Below is a small trained network, with its code and all its weights. Each question gives an input and a class and asks what happens when units are switched off, that is, made to give their printed mean instead of their output.

import numpy as np


def w(rows, s, z=0):
    codes = np.array(rows[::2]) - 128.0
    scale = np.full(codes.shape[1], s)
    scale[-1] = z or s
    return codes * scale


def norm(h):
    return h / np.sqrt((h * h).mean(-1, keepdims=True) + 1e-5)


def f(y):
    return np.maximum(y, 0)


def log_softmax(a):
    a = a - a.max(-1, keepdims=True)
    return a - np.log(np.exp(a).sum(-1, keepdims=True))


def net(x, mask):
    res = np.array(x, float).reshape(1, 4) / 4 @ E
    u = 0
    for l in range(4):
        y = f(norm(res) @ A[l][:, :-1].T + A[l][:, -1])
        res = res + np.where(mask[u : u + 6], y, B[l][:, -1]) @ B[l][:, :-1]
        u += 6
    return log_softmax(norm(res)[-1] @ U[:, :-1].T + U[:, -1])


A, B = {}, {}
E = w([
[158,198,124,246,116,73],'x0',
[52,255,142,127,42,218],'x1',
[43,125,139,122,97,48],'x2',
[98,56,50,172,57,152],'x3',
],0.0074)
A[0] = w([
[212,135,125,138,118,179,3],'L0N0',
[151,100,2,133,59,156,85],'L0N1',
[73,144,97,110,103,49,35],'L0N2',
[90,161,127,138,124,157,170],'L0N3',
[154,130,122,173,98,106,72],'L0N4',
[190,126,150,143,145,200,23],'L0N5',
],0.0099,0.0048)
B[0] = w([
[66,62,249,172,154,183,163],'L0N0',
[66,150,69,142,225,143,254],'L0N1',
[86,80,187,150,180,192,179],'L0N2',
[210,88,101,123,136,92,232],'L0N3',
[135,104,111,163,135,141,165],'L0N4',
[68,119,164,136,192,151,178],'L0N5',
],0.011,0.0043)
A[1] = w([
[82,49,80,73,93,184,74],'L1N0',
[146,204,67,96,36,173,65],'L1N1',
[142,191,76,255,136,88,64],'L1N2',
[26,83,165,135,64,41,4],'L1N3',
[19,179,165,158,29,183,193],'L1N4',
[28,145,184,110,75,6,130],'L1N5',
],0.0077,0.0029)
B[1] = w([
[58,88,137,178,74,112,244],'L1N0',
[188,138,93,118,145,71,184],'L1N1',
[73,105,148,123,51,142,253],'L1N2',
[157,87,145,138,237,217,177],'L1N3',
[254,78,83,142,207,141,248],'L1N4',
[158,99,161,138,176,190,206],'L1N5',
],0.0097,0.0039)
A[2] = w([
[162,190,109,116,138,148,41],'L2N0',
[139,208,208,78,165,108,2],'L2N1',
[141,138,63,98,156,121,155],'L2N2',
[110,94,100,3,115,168,49],'L2N3',
[149,170,92,111,135,198,198],'L2N4',
[103,123,200,127,89,129,112],'L2N5',
],0.012,0.0022)
B[2] = w([
[110,49,173,110,161,76,172],'L2N0',
[47,174,1,134,163,132,253],'L2N1',
[99,122,139,158,96,71,208],'L2N2',
[64,147,206,197,50,97,254],'L2N3',
[174,24,143,84,162,99,243],'L2N4',
[126,127,83,91,104,189,167],'L2N5',
],0.0094,0.004)
A[3] = w([
[227,81,78,71,117,34,182],'L3N0',
[126,254,182,34,150,124,255],'L3N1',
[157,196,144,215,98,123,99],'L3N2',
[52,38,184,162,161,132,247],'L3N3',
[182,160,134,238,143,130,186],'L3N4',
[130,178,209,24,202,38,148],'L3N5',
],0.0085,0.0022)
B[3] = w([
[148,202,105,89,105,39,167],'L3N0',
[76,10,88,191,101,102,146],'L3N1',
[70,93,174,100,16,163,138],'L3N2',
[221,253,155,79,107,128,254],'L3N3',
[57,100,200,34,100,131,163],'L3N4',
[53,60,63,205,72,148,164],'L3N5',
],0.0079,0.012)
U = w([
[134,96,180,126,221,213,170],'0',
[51,101,20,171,159,133,180],'1',
[216,103,108,101,128,29,86],'2',
[91,127,187,141,31,165,129],'3',
[143,247,92,113,123,155,2],'4',
],0.014,0.0033)

Each question gives the input, the list of numbers given to net, and the class t.
The units are the neurons (one row each of A and B). Each row of codes is followed by its name. A weight is (code - 128) times the scale printed after its matrix; where a second scale follows, it is the last column's (A, B and U).
mask holds one flag per neuron, layer by layer. A switched-off neuron (its flag False) gives its mean, the last column of its row in B, instead of its output. The means were averaged over made-up inputs and are rounded, as every weight is.
A unit's drop is (log p(t) with every unit on - log p(t) with that unit switched off) / (log p(t) with every unit on - log p(t) with every unit switched off).
The circuit of an input: a set's keep is (log p(t) with only the set's units on - log p(t) with every unit switched off) / (log p(t) with every unit on - log p(t) with every unit switched off). Starting from the 12 units with the biggest drops (on a tie, the unit counted first), units are removed one at a time, each time the one whose removal leaves the highest keep (on an exact tie, the one counted first), for as long as the keep stays at least 0.8.
units of the circuit, in order: the units of the circuit, biggest drop first
top k neurons: the k neurons with the biggest drops, biggest first
k most important neurons of layer l: the k neurons of layer l with the biggest drops, biggest first
input [2,5,-5,-1], class 0: units of the circuit, in order	(L0N0, L0N5)
input [2,-6,6,0], class 0: units of the circuit, in order	(L1N3, L0N3, L1N5)
input [0,0,7,-7], class 0: units of the circuit, in order	(L1N5)
input [7,1,4,5], class 3: units of the circuit, in order	(L2N1, L3N4)
input [7,7,-3,-7], class 1: units of the circuit, in order	(L3N3, L3N1)
input [5,4,-2,-5], class 1: units of the circuit, in order	(L3N3, L2N1)
input [-3,8,8,-7], class 0: units of the circuit, in order	(L1N5, L1N4)
input [5,7,-4,6], class 2: top 2 neurons	(L2N4, L1N4)
input [1,8,7,2], class 2: units of the circuit, in order	(L1N4, L2N4)
input [7,3,3,-8], class 1: units of the circuit, in order	(L2N1, L3N3)
input [6,4,6,4], class 0: top 2 neurons	(L1N4, L1N3)
input [4,-1,-6,-7], class 1: top 2 neurons	(L2N1, L1N4)
input [8,0,5,7], class 3: 2 most important neurons of layer 1	(L1N2, L1N1)
input [4,8,0,-4], class 2: top neuron	(L1N4)
input [8,8,-3,1], class 2: top 2 neurons	(L1N4, L1N1)
input [-2,-4,2,-4], class 1: top 3 neurons	(L3N5, L1N4, L1N0)
input [-3,7,4,-8], class 1: top 3 neurons	(L2N1, L3N5, L3N3)
input [6,2,-7,-6], class 0: 2 most important neurons of layer 2	(L2N3, L2N1)
input [-3,4,1,-5], class 1: top 2 neurons	(L2N1, L0N3)
input [2,6,5,0], class 2: units of the circuit, in order	(L1N4)
